Look-ups in named tables: a row name and a column name give one cell, copied from the table.

Table talopu
columns: gigezis, ritas, nenon, tet, tig, bedef, gotiri, pip, pep
zozuse: [105, 133, 100, 224, 172, 159, 105, 100, 175]
rem: [127, 196, 179, 122, 142, 136, 171, 169, 131]
tipidiz: [218, 65, 136, 28, 60, 121, 163, 128, 72]
giv: [133, 204, 163, 202, 150, 92, 161, 169, 142]
lov: [127, 196, 165, 199, 162, 90, 154, 170, 146]
fep: [126, 204, 158, 176, 150, 113, 152, 170, 132]
nalala: [136, 201, 176, 107, 135, 141, 166, 166, 126]
ginite: [139, 188, 172, 167, 148, 101, 160, 179, 136]
givimi: [148, 148, 171, 160, 137, 107, 161, 175, 136]
tila: [143, 191, 157, 152, 126, 97, 166, 157, 121]
pas: [136, 184, 164, 189, 143, 104, 164, 169, 138]
foma: [164, 43, 130, 31, 115, 177, 121, 132, 124]
vemesu: [124, 219, 172, 97, 142, 147, 168, 163, 132]

What is the ritas of lov in talopu? 196
What is the nenon of tila in talopu? 157
What is the gigezis of zozuse in talopu? 105
What is the pep of lov in talopu? 146
What is the tet of vemesu in talopu? 97
What is the pip of giv in talopu? 169
What is the gotiri of tila in talopu? 166
What is the nenon of zozuse in talopu? 100
What is the bedef of giv in talopu? 92
What is the tet of fep in talopu? 176
What is the gigezis of pas in talopu? 136
What is the nenon of lov in talopu? 165
What is the tet of rem in talopu? 122
What is the ritas of giv in talopu? 204
What is the pep of tipidiz in talopu? 72
What is the gotiri of lov in talopu? 154

mepet:
	bug	led	kirenut	mos	ludasu	gov	dif	vul	tiv	zad
poz	155	99	155	110	137	115	101	94	52	197
banedas	84	132	84	79	90	124	117	181	59	82
ziliv	172	131	172	123	75	110	55	24	90	96
somenim	98	84	98	179	43	47	125	135	102	82
zoleg	85	111	85	50	95	88	90	95	146	201
vut	178	116	178	70	87	105	86	54	50	158
nevib	56	135	56	29	134	130	121	77	135	138
muva	111	119	111	103	62	204	77	101	83	142

bug of nevib is 56
zad of somenim is 82
led of muva is 119
dif of somenim is 125
mos of somenim is 179
tiv of poz is 52
led of somenim is 84
kirenut of nevib is 56
tiv of banedas is 59
ludasu of poz is 137
gov of vut is 105
led of vut is 116
kirenut of vut is 178
tiv of zoleg is 146

zul =
,pali,remaged,molilo,lur,todibuz,gol
lodo,-1035,-73,-3164,-3164,1841,-3715
bafol,408,6874,-4496,-4496,1245,-1346
gog,-7157,-8541,686,686,-4434,-959
sikuz,2603,1359,-4551,-4551,4927,-892
ragube,-2886,-7676,-758,-758,-4303,-1133
lenotar,-1439,1395,-4349,-4349,7106,4565
zed,-272,-1789,-1814,-1814,-831,-3599
dopo,-1042,-683,-3137,-3137,1667,-3620

pali of dopo = -1042
remaged of dopo = -683
remaged of lodo = -73
molilo of gog = 686
pali of zed = -272
remaged of gog = -8541
pali of ragube = -2886
pali of lodo = -1035
remaged of bafol = 6874
lur of bafol = -4496
lur of lenotar = -4349
pali of gog = -7157
remaged of zed = -1789
molilo of lenotar = -4349
molilo of dopo = -3137
remaged of ragube = -7676
lur of dopo = -3137
lur of ragube = -758
todibuz of ragube = -4303
lur of zed = -1814

